Here is a tiny trained network, its code and every weight. The questions are about switching its units off for an input and a class, where a switched-off unit gives its printed mean instead of its output.

import numpy as np


def w(rows, s, z=0):
    codes = np.array(rows[::2]) - 128.0
    scale = np.full(codes.shape[1], s)
    scale[-1] = z or s
    return codes * scale


def norm(h):
    return h / np.sqrt((h * h).mean(-1, keepdims=True) + 1e-5)


def f(y):
    return y / 2 * (1 + np.tanh(0.7978845608 * (y + 0.044715 * y**3)))


def log_softmax(a):
    a = a - a.max(-1, keepdims=True)
    return a - np.log(np.exp(a).sum(-1, keepdims=True))


def net(x, mask):
    res = np.array(x, float).reshape(1, 7) / 4 @ E
    u = 0
    for l in range(2):
        y = f(norm(res) @ A[l][:, :-1].T + A[l][:, -1])
        res = res + np.where(mask[u : u + 14], y, B[l][:, -1]) @ B[l][:, :-1]
        u += 14
    return log_softmax(norm(res)[-1] @ U[:, :-1].T + U[:, -1])


A, B = {}, {}
E = w([
[132,11,79,221,90,178,90,198],'x0',
[142,189,110,167,215,195,159,169],'x1',
[131,129,129,130,128,127,131,130],'x2',
[1,153,182,219,63,139,201,116],'x3',
[188,180,221,174,91,100,74,190],'x4',
[139,154,86,69,74,138,190,208],'x5',
[156,34,213,105,184,121,224,152],'x6',
],0.0025)
A[0] = w([
[61,139,151,148,72,151,166,139,127],'0.n1',
[163,145,121,151,126,170,156,108,132],'0.n2',
[102,192,51,152,96,95,61,117,63],'0.n3',
[125,115,134,108,121,131,114,127,106],'0.n4',
[161,43,78,233,109,205,110,179,141],'0.n5',
[173,104,122,55,142,152,90,143,105],'0.n6',
[158,235,163,75,152,71,182,42,115],'0.n7',
[128,147,93,27,24,141,205,228,1],'0.n8',
[153,56,201,145,219,53,191,162,100],'0.n9',
[119,46,146,68,3,29,97,76,85],'0.n10',
[86,189,53,149,98,86,47,117,70],'0.n11',
[121,124,140,113,124,150,118,128,127],'0.n12',
[104,208,49,152,94,105,64,123,83],'0.n13',
[115,50,152,64,4,33,86,78,71],'0.n14',
],0.0039,0.0044)
B[0] = w([
[178,114,90,96,133,65,120,124,160],'0.n1',
[120,142,127,126,143,134,122,143,136],'0.n2',
[151,98,172,103,93,197,156,103,128],'0.n3',
[127,116,128,144,118,116,128,115,111],'0.n4',
[50,166,167,24,150,108,90,146,253],'0.n5',
[129,154,110,169,77,50,139,103,149],'0.n6',
[34,91,143,83,132,149,46,213,210],'0.n7',
[158,119,105,109,78,87,165,163,115],'0.n8',
[153,156,136,93,50,239,121,87,183],'0.n9',
[139,194,108,167,250,217,173,195,177],'0.n10',
[165,103,176,99,77,214,156,91,138],'0.n11',
[129,129,127,131,128,121,131,127,127],'0.n12',
[159,92,179,85,97,208,170,112,148],'0.n13',
[141,196,116,181,253,215,168,182,167],'0.n14',
],0.0045,0.0023)
A[1] = w([
[72,52,32,87,149,146,171,60,80],'1.n1',
[155,162,97,72,73,89,204,171,15],'1.n2',
[123,127,178,170,198,125,75,37,90],'1.n3',
[125,2,88,204,94,164,70,211,26],'1.n4',
[123,63,177,168,161,140,64,46,115],'1.n5',
[118,233,106,130,205,171,156,164,234],'1.n6',
[119,219,35,170,101,146,66,94,24],'1.n7',
[184,153,230,174,72,96,76,196,183],'1.n8',
[124,112,158,187,181,128,91,41,8],'1.n9',
[166,30,227,93,165,133,224,139,131],'1.n10',
[238,136,52,86,188,95,84,115,28],'1.n11',
[36,161,147,201,75,110,190,115,101],'1.n12',
[218,118,108,70,155,122,76,130,108],'1.n13',
[48,172,144,208,87,131,203,115,88],'1.n14',
],0.0045,0.0015)
B[1] = w([
[194,253,133,212,161,67,130,109,207],'1.n1',
[77,102,117,185,91,124,131,176,146],'1.n2',
[116,111,87,125,79,127,173,230,180],'1.n3',
[95,220,254,31,171,100,144,100,156],'1.n4',
[118,140,62,96,55,124,189,201,183],'1.n5',
[109,56,149,188,148,164,102,154,253],'1.n6',
[173,103,216,112,111,186,203,118,141],'1.n7',
[118,150,10,147,194,109,203,36,228],'1.n8',
[147,136,120,112,87,122,175,215,138],'1.n9',
[145,184,108,135,37,212,41,68,183],'1.n10',
[137,44,222,166,95,92,134,99,186],'1.n11',
[216,40,152,92,146,88,61,107,174],'1.n12',
[90,76,165,157,95,109,140,96,199],'1.n13',
[224,46,156,101,141,103,76,116,172],'1.n14',
],0.0053,0.0027)
U = w([
[188,13,179,122,109,45,93,80,134],'0',
[160,179,147,96,42,254,119,59,115],'1',
[29,193,190,29,184,89,87,148,98],'2',
[138,103,143,200,209,194,148,180,104],'3',
[161,219,49,188,177,58,184,66,95],'4',
[106,105,66,130,42,93,184,238,93],'5',
[101,112,102,139,132,133,104,119,254],'6',
],0.0097,0.0066)

Each question gives the input, the list of numbers given to net, and the class t.
The units are the neurons (one row each of A and B). Each row of codes is followed by its name. A weight is (code - 128) times the scale printed after its matrix; where a second scale follows, it is the last column's (A, B and U).
mask holds one flag per neuron, layer by layer. A switched-off neuron (its flag False) gives its mean, the last column of its row in B, instead of its output. The means were averaged over made-up inputs and are rounded, as every weight is.
A unit's drop is (log p(t) with every unit on - log p(t) with that unit switched off) / (log p(t) with every unit on - log p(t) with every unit switched off).
The circuit of an input: a set's keep is (log p(t) with only the set's units on - log p(t) with every unit switched off) / (log p(t) with every unit on - log p(t) with every unit switched off). Starting from the 12 units with the biggest drops (on a tie, the unit counted first), units are removed one at a time, each time the one whose removal leaves the highest keep (on an exact tie, the one counted first), for as long as the keep stays at least 0.8.
units of the circuit, in order: the units of the circuit, biggest drop first
k most important neurons: the k neurons with the biggest drops, biggest first
k most important neurons of layer l: the k neurons of layer l with the biggest drops, biggest first
input [5,-5,7,6,8,-3,-7], class 4: units of the circuit, in order => [1.n8]
input [2,3,7,5,-3,-7,-3], class 5: units of the circuit, in order => [1.n5 1.n3 1.n9]
input [6,-1,-6,8,4,-7,-5], class 0: units of the circuit, in order => [1.n12 1.n14]
input [6,3,-8,-6,-5,-6,8], class 1: 2 most important neurons => [1.n10 0.n9]
input [5,-1,0,2,-6,-1,-6], class 1: units of the circuit, in order => [0.n11 1.n7]
input [-4,-7,-6,8,-1,-4,1], class 0: 2 most important neurons => [1.n12 1.n14]
input [-5,-1,-1,8,-7,-5,-4], class 0: units of the circuit, in order => [1.n12 1.n14]
input [4,-8,1,0,2,6,5], class 3: units of the circuit, in order => [0.n10 0.n14]
input [-2,5,-3,-7,3,2,7], class 0: 3 most important neurons => [1.n11 0.n13 1.n13]
input [4,4,1,2,-5,4,2], class 4: 4 most important neurons => [1.n1 0.n7 0.n10 0.n14]
input [2,0,-4,-4,8,8,8], class 1: 2 most important neurons of layer 0 => [0.n9 0.n1]
input [4,-7,4,4,6,2,-7], class 1: units of the circuit, in order => [0.n11 0.n13]
input [7,0,-6,-3,-8,2,7], class 4: 3 most important neurons => [1.n1 0.n7 0.n13]
input [7,7,-6,7,-3,5,2], class 0: units of the circuit, in order => [1.n12 1.n14 0.n10]
input [5,-4,6,6,6,-8,5], class 5: 2 most important neurons => [1.n5 1.n3]
input [7,1,6,-8,4,-3,-6], class 0: 2 most important neurons => [0.n7 1.n11]
input [-1,-6,-5,6,-6,4,-3], class 0: 4 most important neurons => [1.n14 1.n12 1.n8 0.n5]
input [-3,-8,6,1,-8,8,4], class 3: 4 most important neurons => [0.n10 0.n14 1.n6 1.n8]
input [-4,-3,1,5,-3,-4,-5], class 0: 4 most important neurons => [1.n12 1.n14 0.n5 0.n9]
input [-3,6,6,-3,-3,-6,-7], class 1: units of the circuit, in order => [1.n7]
input [4,-7,0,7,-5,4,1], class 0: most important neuron of layer 0 => [0.n7]
input [-5,1,4,-8,6,4,4], class 0: units of the circuit, in order => [1.n11 1.n13]
input [7,-3,3,8,8,-6,-1], class 0: units of the circuit, in order => [1.n12 1.n14]
input [2,4,-6,6,5,-1,-8], class 1: 2 most important neurons => [0.n11 0.n13]
input [-8,7,4,0,0,7,8], class 1: 3 most important neurons => [1.n10 0.n5 0.n9]
input [8,-1,-2,3,-6,-4,5], class 2: 2 most important neurons of layer 1 => [1.n4 1.n8]
input [7,-7,6,0,-1,6,4], class 2: units of the circuit, in order => [1.n4]
